Each row has two labels, one from each of two sets.
[  4   0   6 -14  -3   4  -9  -8  -2   9   2   5  -6   2 -11 -25   8   2
 -10  11 -10 -16   8   9   7  11   1  -1  -1   2  -7  -3  -5  -6  25   5
  -1  -7  -2 -29   7 -19  -1   3  11 -18   6  23   7   0] -> (12) (25)
[  1  11   5 -17  -4   5  -2  -4   8   1  11   0  -8   5  -9 -23   4   1
 -13   4   0 -12   8   6   6  11   1  -1  13   5   1   1  -7  -5   0   5
   2  -8  -4 -31  12 -12   1  10  16  -9   2  10  -1   1] -> (12) (19)
[  2  13  -7 -21  -3  -4 -12  -5  10  -3  12  -2  -5   9 -24 -19  28   0
 -13 -11  -7 -16   3   4   2  -2   1  -4  -6   5  -3  18 -15 -10   7  -1
  -8 -10  -5 -42   8 -14   3  -2   6  -9  -6  15 -16  -6] -> (12) (19)
[  4  13  -3 -35   6  -1 -10  -2   4  21  16   3  -5   4 -16 -24   3  -5
   6   9   4 -23  14  14   6   5  -6   3   5   5   1  -6  -5   4  15  -5
   0 -11   0 -38  -5 -16  -3   0   5 -30   6  19  -3   3] -> (12) (14)
[  7   0  -8  10   5  -4  -6  -3   0   3   3  -4   2  -1 -16 -29  19  -7
 -14  -1  -4  -6  -1   2   0  -1  -6   6  -1  -1   3  -3   8  -7  -3  -7
   9  -7  -2 -11   2 -10  -1  -4  -3  -6  -3  17 -11  -3] -> (12) (17)
[  3   9  32 -24   6   0  13  -5  14  -8  16  -3 -12   1  -3  11  -3   0
  -6  -1 -13 -32  -3   0  -6  -5  10   4   1  10  -5   5   9  -1  -1  14
   5  -7   6 -21  13   7  -1  -9  22 -10  -8   1   2  -1] -> (2) (25)
[  6  16 -18  -5   2 -14  -1  -3  18   3  19   3  16  -4 -18 -29  35  -7
 -15 -16  -6 -19  10  11 -11   2 -13   9   3   8   5   5 -14   0   7 -13
  11  -8 -17 -18   3   1  -5   6  -4  -7 -13  12 -26 -12] -> (12) (17)
[  0  -2  10  17  -3   3   5  -2   8  -4  14  -1  17  13   3  16  15   3
 -10  -9  -5 -10  -3  -5  -4   1  -3  -8   7  -1   4   4  10   7  -9  -9
   2   0 -18  28  30  -7  -1   2   2 -12 -27  16   1  -9] -> (2) (17)
[  8  14   5  11  -5 -21   7  -8  -2   6  -6  -2  -1   2 -14  17  16  -5
   1 -11  -2 -20   1   3   7  -9 -11  12  -4  -3   5  -4   0  13 -10  -2
   2 -16   3  -2   5  13  -5  -2   5 -14  -7  -1 -10  -3] -> (2) (17)
[  6   5  12  18 -12  -8  11 -11   8   0  23   1  15   4   3  29   6 -10
  -2 -11 -11 -23  -1  -2   4  -1  -4  -3   4   7   7  14   8  16 -10  -2
  -3  -4 -11  27  24   4   0   0  11 -17 -27   5  -1 -11] -> (2) (17)
[  3  26  -7 -10   6  -5  -4   1  -1  18   5  14  -9 -11 -11 -18  -4  -3
   6   2   0 -21  17   9   2   4  -3   9  -8   0   0  -1  -4   2  20  -4
   1  -6 -10 -46  -3 -17   6   7  -8 -11   5  22 -13   1] -> (12) (14)
[  0   2  13  -4  -7  -1  -1  -4  -6  20  14   3  -2  -8   8   7  -2  -5
   1   6   4 -23  10   1  14   5  -7  -5   1   0  -2   7   7  16   4 -10
  -9   2 -11   2   8 -19 -10   6   5 -19 -13   7   1  -4] -> (2) (14)
[ -3   4  23 -24   0  -2  -7  -5  15  -3  26  -2  17  -4   5   6   5  -1
 -21 -10  -4 -12  -7  -3   0   0   5   4   6   7   4   6   8  18  -4  -4
   4   5   5   4  11   2   9  -7  23  -8 -14   0   1  -8] -> (2) (25)
[  7  11  15 -23   5   1  -3   2   4   6  12   3  -9   1  -8 -19   4   2
  -8  -2   1  -8   4   4   2   0   3   2   0   1  -4   1   3   4  11  -4
   0  -8  -4 -30  -5 -14   9   3   4  -2  12  15 -11  -3] -> (12) (25)
[  6   9  -7 -16   2   9 -19  -7  14   3  12   5   0   5 -12 -32  23   0
 -16  -4   9  -3  -2   5   4   2  -1   2  -3   2   1   1 -11   7   2  -4
   5 -14   4 -37  -8 -17   4   5  13  -2   1   2 -12  -3] -> (12) (25)
[  8   3 -15  -7   4  12 -14  14   0  22  12  15   7  -2 -12 -48  14   0
 -14   3   2  -2   5   4  -1   1 -12  -3  -1  -2   5   0   0   2  12 -23
   2  -8   6 -16 -12 -25  -1  11  -8   3  11   5  -7  -7] -> (12) (14)
[  1   2  -4   3  -3   4  -7 -10  20 -17  17   0  15  -2  -7   3  26  -1
 -13  -7 -10  -5  -1   7  -8   2   5   1   3   1   8   6  -7  -6   3  -6
   1  -4  -7  -4  26   2   2  -1 -10  -4 -19  24  -3  -2] -> (12) (17)
[  6   3 -13   5   0   6  -7 -14   2   3  18   9  12  -2  -8 -23  16  -3
 -11  -6  -5   0  -5   0   0  -2  -1  -2   3  -4   8   5  -4   3   4 -10
   4  -8 -29   9  16 -14   3   7  -2 -10 -13  20  -6  -8] -> (12) (17)
[  4  15  13 -21   3   8  -5  -1  13  -6  15   2  -1   1 -17 -29   8  -1
 -12  -1  -9 -20  -1   4  -4   2   5   0  -2  -2   0  -3  -4  -4   8  -3
  -1 -18   0 -33   3 -12  -3  -1   8  -2   5  12 -13  -3] -> (12) (25)
[ -4  -4  12   4   3  -1   1  -8   8  17  10   7  13   6   4  15  -2  -2
   0   0  -6 -11   7   6   7   0  -7 -13   4   4   1   0  13  25   0 -12
  -6   7   1  18   4  -5  -2   5   3 -24 -10  -2  14  -2] -> (2) (14)
[  6  10   8 -25  -5 -13   2   0   9  12   2  -4  -3   7 -13  -8  11   1
 -13   1  -8 -25   1   0   8   4  -4  15  -5   7 -20  -3   4   2  -8  11
   5  -7  13 -18   2  10  -4  -4  21 -21  -2 -16   1  -4] -> (2) (25)
[  3  11 -19  -4   7   6 -18  -1  11   4  17  10  10   5 -12 -33  17  -5
  -9   6  -1  -6  15   9  -2   4  -7  -9  -2   3   7   7   4   2  12 -16
   4 -11  -3 -25 -12 -18  -1   2   5 -13  -6   9  -5  -3] -> (12) (14)
[  6  11 -13  11 -10   2  -5  -5   9 -13   5  -6   6  -4 -11 -18  14  -7
 -14   0 -12  -5   1   9 -13   3  -4   5   0   9   9   4  -2 -12   2   4
  11  -6 -13 -17  13  -3   6   1  -5  -7 -11  28  -9  -4] -> (12) (17)
[  8   5  17 -24  -5 -21 -13  -2  -1   8  13   5 -15   1  -9 -22  14  -5
 -10   7  11 -24   8   7   7   5   9   0  -5  -8  -7   3   1   0  20  -7
  -2 -16  -5 -46   3 -41  11   2   6 -13   8  21 -12   0] -> (12) (19)
[ -5   7  -1  10   6  -4  -7  -1   7  18  13  16  11   4  -4  -2   9  -7
  22   1   5   5   9   8   2   3 -11   1   1   0   1   3   0  27   7 -16
  -7  -5  -5 -15  -3 -13   1  12   2 -19  -6  12  -5   2] -> (12) (14)
[  9   1  13 -15  -5  -2 -10   0  -4  12   7   2 -13   0 -15 -35  17   1
 -23  -3  -3 -10  -5   8  12   9  -2   7   0  -7 -11   3  -7  -3  -4  -6
   8 -12   4 -21   1 -22   4   4  14  -1   3   6 -28  -1] -> (12) (19)
[ -6  24  10 -49  -3   2 -18  -2  26   0  21   5  -3   0 -10 -25  21   2
 -18  -8  -5 -20   1  -4   3   5  15   6   4   7  -8   1 -10   2   8  13
   3 -16   6 -70   3  -1   9  -3  23  -2   3  -4 -11  -2] -> (12) (19)
[  2  12  -7  -6   5   6 -14  -2   8  12  19   1   5   6 -17 -22  10  -1
 -10   6   2 -14  11   7   2   3 -10   0   3   1   6   0  -1   6  23 -13
  -7  -7  -6 -24   3 -29   5  14  -6 -18   0  26   4  -1] -> (12) (14)
[  7  13 -32  -6  -6  -1   9  -1   9  -7   7  -3  21  -3 -14 -26  20   2
 -18  -8  -9   3   6  -2  -4  -1  -5   8   0   0   0   2 -14 -13   2 -15
  12   2  -7   7   1  -2  -4   7 -18   5  -1  13  -7 -12] -> (12) (17)
[ -8   4  23 -10   0   9   6   8  10  -7  33   5  15   0   9  11  -9   2
  -5   4  -6  -9   5   3  -7   2   3 -15  10   1   3  10  16  -6  12  -7
  -8  -1 -15  30  18 -20   1   1  -2 -13  -3  29  11   0] -> (2) (14)
[  5  12  -3  -4  -1   3  -8  -4  11  -2  15   1   7  -2 -13 -24  22  -8
 -12  -4  -7 -15  -4   2   1   6   4   2   2  -5  -1   4  -8   6   1  -4
   1 -12  -7 -33  14 -17   4   3   9 -12  -8  16 -14  -5] -> (12) (19)
[  2  -2 -17  16  -5   5  -1  -9  -3  -5  -4   7  -6  -6 -12 -17  16  -4
  -2   5  -6  -3   1   2   3   3  -4  -3  -3   1   8  -3  -7 -13   3   6
   2 -27 -22  -5  14 -20  -1   8  -8 -10  -4  26 -12  -5] -> (12) (17)
[ -4  -2  13  20  -6   3   1  -4   1  -5  12   4  13 -15  -4  11   7 -19
  -6  -5  -6 -16  -4  -3   3   6  -1   5   7  -4   1   5   8  10  -7   8
  -1  -1 -12  23  20   2   0   3  19 -14 -18   8  -5  -5] -> (2) (17)
[ 11   7 -18   2   6 -11  -5 -13   3   1   2  -6   0  -2 -17  -9  20  -9
  -4  -7   0 -14   5   3   5   1  -5   4   1   7   6  -1  -8 -10   3  -3
   6  -7   2  -6  10  -5  -7   0  -8 -14 -11  18  -8  -9] -> (12) (17)
[  4  12  11 -19  -4  -3 -10  -4  12   5  11   1  -7   4  -9 -22  16  -5
 -10  -2   1 -15   3  -2  -4  -4   0   5 -10   1   0   4  -3   0   8   1
   2  -6  -3 -37   8 -20   4   1   9  -8  -1  14 -15  -5] -> (12) (25)
[  4  -7   3  23 -13 -13   4  -9   4   8   5  -2   5  -1 -10   4  23  -2
 -14  -9  -4 -13  -3   2  13  -3 -10   4  -4  -4  -1   0  -1   2 -14  -7
   6  -5  -8  21  27  -1   7   2   1 -20 -18   3  -5 -10] -> (2) (17)
[  2  16  13 -20   0  -1  -5  -6  12 -10  18   6   2  -2  -8 -20  17   0
 -20  -6  -1  -7  -2  -1   3   4   8  -1   8   0  -5   6  -5   1   5  -3
   3 -11  -3 -33   7 -22  13  -4  10  -1  -9  12 -17  -8] -> (12) (25)
[ -6   0 -16   1   6  14  -8  -2   7 -10  -3   1  11  -1   1   2   1  -4
   7  13  -8  10   1   9   5   9   3  -7   3  12  -5  -5   4  -3   1  11
   0   3  16 -12   4   2   1   0   3 -18  -3   0  21   5] -> (12) (14)
[  1   3 -16  -5   0  11  -2 -12  14 -12  10   3   9  12  -9 -14  19   7
 -12   5 -10  -7   6   0  -7   3   1   0   6   8   0   1   1  -6  -1  -2
   5  -2  -5  -4  14 -11   2   4  12 -14  -6  22   2  -4] -> (12) (17)
[  1  15  24 -15  -2  -4   7  -7  21   4  30  13  15   3   2  15  15  -3
 -10 -22  -6 -27   5  -4   4   4   2  -4   9   5   8   8  12  28   1  -7
  -6  -3  -9  -4  18  -5   8  -3   9  -8 -22  -8 -10 -12] -> (2) (25)
[  1   9  -5 -10   5   0  -7   0  13  11  11  10   2  -2 -13 -23  16   4
  -7  16   3  -8   5   6  16   0  -3  -2   2   3   1  11   1   6  12  -9
  -1  -7   1 -29  -6 -19   5   5   1  -9   2   8  -5   1] -> (12) (14)
[  6   6  41 -23 -10  -3   6 -12   4  -7  27  -2  -7   2   5  19   4  -4
 -14  -4  -1 -25   1  -2   4  -5   9   3  -1  -4  -7  11  10  15   3   7
   1  -3  -2   2  14  -6  -3 -11  12   1  -8  22 -15  -8] -> (2) (19)
[  2  12  24   6  -5 -18  22 -10  18  -9  17  -1  11  -3  -1  32   9  -4
  -5 -11  -6 -25   3  -1  -7 -32  -7   1   3   5   6   3  10  15   0 -10
   5  -3 -16  16  13  19  -1 -11  -4 -17 -28  17  -9  -9] -> (2) (17)
[  1  25  -1 -23   6  -1   0  -2  11  17  17   8   3   2  -5  -4  -8  -2
   4  -1  10 -28  14  12   2   2   0  -7   3  19  -3  -3  -1  15  21   0
 -14  -6  -8 -37   4 -12 -16   7   6 -22  -3   3  -2  -3] -> (12) (14)
[  3   8 -22   6  -1   0   4   1   2  -5   2  -3   6  -1 -10 -35  14   6
 -17 -11  -6   7   2  -5  -8  -2   2   5   5   0   1   2 -17  -7  -2  -6
  11 -10 -25  -1   6  -4   0   2  -2  10  -7   7  -9 -12] -> (12) (17)
[ 12   1   9  17  -6  -4  11  -6   3  -3   8  -1   2   0  -3  12  20 -10
  -2  -2 -10 -22  -2   1   6   0  -8   0   5  -8   2   5  11  10  -5   0
   3  -1 -12  29  19 -12  -9   3  -2 -24 -14  30  -1 -12] -> (2) (17)
[  1  13  -5 -19   2   8  -7   1   7   4  16   6  -2  -2 -10 -12   1  -7
   2   7   1 -13  12   9  -2   0   3  -3  -1   7   1  -3  -5   7  18  -2
  -9  -8  -5 -34   5 -11  -5   9  -3 -19   4  18   1   2] -> (12) (14)
[  3  10  31 -12  -7  -3 -11  -5   2   0  21   9   1   6   6  11  14  -4
 -10 -11   6 -19  -1  -4  16   3   5 -11  -1  -6  -7  12  11  18   5  -7
  -5  -6 -16   3  15 -17  13  -5  10 -10 -17  17 -10 -10] -> (2) (25)
[  1   2  -4  14  -8   6  -6  -1   0   9  10   6  -1  -1 -19   1  24  -4
 -11  -3  -6 -10   1   0   0   2  -8   0   2   0   7  -1  -3  -6   2  -6
   4 -12 -11  -1  12 -18   0  11  -4 -24 -15  42  -9  -5] -> (12) (17)
[  6  -1   2  15  -5  -2   2  -5   7   5   4   2  13  -4  -2   3  13  -1
  -9 -15  -6  -3 -11  -6  14  -2  -7  10   2   1  -5   2  -1   9 -14 -10
   3  -3  -6  34  12  -4  -4  -2   1  -4 -13  -2   3  -9] -> (2) (17)
[  2  -3  30 -12  -3   1  -4 -12   7  -8  16  -1   5   4  -3 -11   9  -5
  -8  -5 -14 -30  -5   3   8   5   6   3   0   6  -4   3   2  12 -10   5
   4  -4   0   2  19  -1   5  -7  14 -33 -19  11   2  -7] -> (2) (19)

Each row has two labels, one from each of two sets.
[ -5   2  -7   6  15 -10 -12   6  -7   3  -8  12   6   6  -2  -2  -5  -7
 -11 -12   7   2 -12  -6  -2  11   5  22   1  -7  19  -4   6  18   3   2
  -7  -3  16  -3   5  14   5 -40 -23   2   5  -2 -15   0] -> Y Q
[ -6 -12  -5   9   9   7 -10  -3  -4   5  -8   9   3   8  -7   8  -1  29
   9  14  -6   1  12  -7   3  24 -14   3  -5   6   1  24  -6  -8   4  14
 -13  -1  13  10 -12  18  -8  -4  -3  -7  -5   2 -15 -12] -> F V
[-16 -11   0   4  16   5  -1  -1  -9  -1  -7   6   0   1   3   4  -3  20
   1  -4  -1   1   2 -14   1  20  -6   3   2   6  -1   9  -8   6   9  17
 -13  15  18  13 -15  17 -11  -7 -14  -1 -10  -8 -26  -5] -> L K
[-16   0  -9   7  21  -9 -30  14 -14  10   0 -16  13  10  -1  -1 -21  10
 -17  -9  27  -1   2 -19   4   0   2   0  -2  -5  31   5   1  38  -8   7
  -7 -10  -1   1   2   3   0 -40 -26  -3  -3  -4 -25   1] -> X V
[ -6   6   3  12   6  -6  -2   8  -8   5  -6  13  11   4  -1  -5  -5  -1
  -4  -5  -3   2  -6  -6  -5   9   3  -1   6  -1  15   7  22  10  13  -3
  -6  -1 -14   1   1   8  -1 -34 -18  -9   1   5  -5   2] -> Y Q
[ -7  -3  -1   2  21   1  -5   7  -5   5  -3  -5  -5   3   5 -11 -11   3
  -5  -2   8   5  -9  -3   0   4   9   5   0   1   9   4  -3   5  -2  -1
  -5  -2   7  -3   0   3  -2 -26  -7   0  -2   2 -20  -9] -> B V
[-13   0  -5   1  26  -9  -9   3  -1   7  -5  -4  -2  -6   0 -13 -11  10
  -8 -22   0   6 -17  -6 -17  12   7   6   2  -2   9   1 -10   0  11  14
 -10  -1   2  -1  -2  12  -6 -36  -5  -4 -14   0 -17  -9] -> B K
[-14 -12   0   3  17   2  -4  -2 -10  12  -2   9  -9  -2   3  -5 -11  14
   0 -17  -3   6  -9   3  -6  19   2   6  57  -4 -10  10 -13  -9  27  27
 -18  11  12   9  -7  12  -9  -2 -14  -1 -10 -10 -11   3] -> L P
[ -5   0  -3   4   6  -2  -4  -3  -5   4  -5  -3  -7  -9  -1 -11   0  -1
 -12  -6  -2   4 -12   9 -12   9   7   6   5  -4  -1 -19   1  -5  11   7
   1   5   2  -4   5  -2  -1 -28  -1  -3 -13   0  -3  -1] -> B K
[-14   6  -2   1  19 -18  -3   3 -14   2  -1  -5   4   1   1  -5 -14  -6
 -15 -11  16  11 -18  -9 -13  -3  15  -5  -1  -7  12 -10   1  25   3   4
   1  -2   0  -4   6   9   1 -45 -15   0  -5  -2 -18  -2] -> B V
[ -3   2   3  -3   7  -3  -4   7   3  -5  -4 -11  -3   2  -4 -14  -8   1
  -4  -6   8   6 -15  -3 -13  15   9   9   3 -10   8  -7  -2   0   5   5
   6   3   2  -3  -1   7  -1 -29  -3  -3 -10   3 -17  -7] -> B K
[-11  -2   2  18  18 -12 -11  -5  -8  -6  -8  19   1  -2   1  -4  -7   8
   3  -5  -3   5   0  -8 -11  20  -9   9  -3  -5  -9   1 -10   7  19  15
 -15  15   9  -1  -1   2  -7  -6 -12   1 -10 -14 -21   1] -> F K
[ -6   8  -4   5  17  -2  -9  10  -3  -6  -9   9  26  10  -1  -7  -6 -10
  -8 -10  12   7  -8   0  -9  12  -8  -1   4  -9  18  -6  -1  27  -2   4
  -3  -1  -1   5  -3   7   2 -33 -17   3  -9   4 -22  -7] -> Y K
[ -9 -12   0   9  21  -1  -1   2  -5   1  -4  26   0   5   2   3  11  12
   7  -5  -3   3   7  -7  -8  20  -7  12   4  -4  -4  11 -11   1  13  20
 -17  11  20  10  -2  17  -2   0 -18   0  -4  -9 -14   3] -> F K
[-30 -17  -3   9  28 -17 -14  -9 -18   0  -5  13  -1 -11  -1   5  -8  14
  -6   1  15  14  -7  -7   1   7  13  -9  -5   0  -6  19 -19  26  19  15
 -24  12   8  -3  -4  13  -9 -24 -29  -3 -11 -11 -39  -4] -> L Q
[-13  -2  -5  12   3  -7  -9   1  -4  16 -59 -17  -2  -4  -9  -8  -7  12
  -5   6   8   4 -12 -11  -7  -7   8   4  -4   6  11   3   8  11   1  -9
   1 -10  -8 -18  11   8  -8 -27   9  -3  -1   8 -11 -18] -> B V
[-13  -4 -10  11   6  -1   5  -2  -5   2  -4   5  10   7 -11  -6  -7   9
   9  11  -3   0   9  -5  -7  16  -7  -7  -2   6  15  18   0  14   7  -8
  -2  -5   0   5   2   7  -1 -25 -10   1   1   4 -17 -10] -> F V
[ -2   6  -6   0  17   7  -4   7  -8   2 -10   3   9   4  -1   9  -8  -3
  -2  -8  11   6 -12   1  -4  18 -12   1   2  -2  11   1  -1   4   0  -2
 -11  -3  18   2  -9  13   2 -33  -7  -3 -10   0 -24  -7] -> X K
[ -4  -7   1   0  11  -1  -9  -1  -2  -4  -2   3   2  -2   2 -15  -8   0
   4  -8   1   4  -8   4 -19  25   1   6   1  -3  -2   1  -2   1  13  23
   6   8   5  -1   5   2  -3 -21   3  10 -12  -4 -12   3] -> B P
[-16 -10   0   6  15  -3 -12  -3  -6  -5  -3   2   1  -5  -1  -7  -9  13
   1  -2   8   8   0  -7  -5  10   2   2  -2  -3  -3   2  -3  11  10  12
  -8   6   7  -8   0   4  -7 -12  -7  -1 -10  -3 -23  -5] -> L K
[  0  -2   0  -6  18 -12 -13   9  -7   0  -5 -16   8   4   4 -19  -5  -5
 -14 -11  18   7  -4   0 -10  -5   4  -1  -1  -9  18  -5   3  17  -8   9
   3   4  -1  -4   2   6  -2 -28   0   3  -5  10 -26  -5] -> B K
[ -9  -8  -5   4  17  -2  -7   6  -8   5  -6  -8   1   1  -5   1  -5  10
  -8  -8   3   3  -5  -6   6  -7  -3   1   5  -2   9   9  -7   0   1   4
  -3   9  17  -1  -3  14   2 -32  -6   9  -7 -10 -17 -15] -> X V
[-18   2  -3  -2  14   3  -9  -3  -6   2  -9  -3  -3   4  -4 -11  -5   5
  -6  -6   1   6  -9  -3 -10  14  -4   5   6  -2  13   1   1   9   2   9
  -6  -2   7  -2   3   1  -1 -26   0  -7 -10   2 -21 -13] -> B K
[  0  -7  -5  -3  15   0  -7   1  -3  -2  -1  -4   9  -4   1  -1  -8   8
   7  -9  12   7  -3  -2  -4   6  -9   0  -4   3   6  11 -10  12   3   5
   1   2  13  -5  -5   7  -9 -19  -1   5  -8   2 -28 -20] -> F K
[ -2  -3  -1  -4   3  -5   2   1  -5  -2  -6  -3   5  -6  -2  -8  -7  -6
  -5   2  12   4 -16   1  -9  -7   6   1   2   0   7   1  -4  12   5   4
   0   3   2  -7   1  -1  -6 -31  -1   4  -9  -4 -17 -10] -> B K
[-12  -5  -5   6   4  -1 -10  -2  -9   4   0   7   4   2  -2   8  -3  11
  -8   7   4   8   6 -14  11   2   1  -6  -4   2   7   8  -6  17   3   1
  -9  -5   2   4   2  11   3 -17 -11   1   5  -3  -9  -4] -> L V
[ -5   4   4  10  15  -3  -2   5 -14   7  -5   5   5   3   4 -11  -7   4
  -7 -16   2   5 -11   0 -14  17   5  14   7   2   7  -5  -2  -6   6  12
   5   4  12  -4  -1  11   0 -25  -3  -3 -13  -3  -9  -6] -> Y K
[ -1  -4   4  -5   2   5  -2   3   0  -2 -10  -9   0  -4   4  -4   0  -3
   0 -12   6   5 -11   2 -15  11   6  15   6  -1  -8   2  -7   2   3  12
  -3  -1   1  -3   0  -1 -15 -27   7  -2 -13   0 -17  -8] -> B V
[-13  -3  -6  -1  26  -4 -16  11  -6   4  -6 -18   6   6  -2  -8  -4   1
 -16 -11  16   7   3 -11 -11  11   9   6   1   0  18   0  -7  29  -8  16
   2   2   5  23  -6  29  -1 -25 -20   4 -12  -7 -38  -4] -> X Q
[-17 -25  -2  10  23  -8  -6  -6  -4   4  -8  18 -12   1   3   6   3  29
   6  -3  -3   6   1  -5   2  23  -5   3   3   4 -12  17 -15  -3  18  13
 -16   8  15   9 -10  17  -7  -2  -9  -9 -14  -6 -19  -8] -> L K
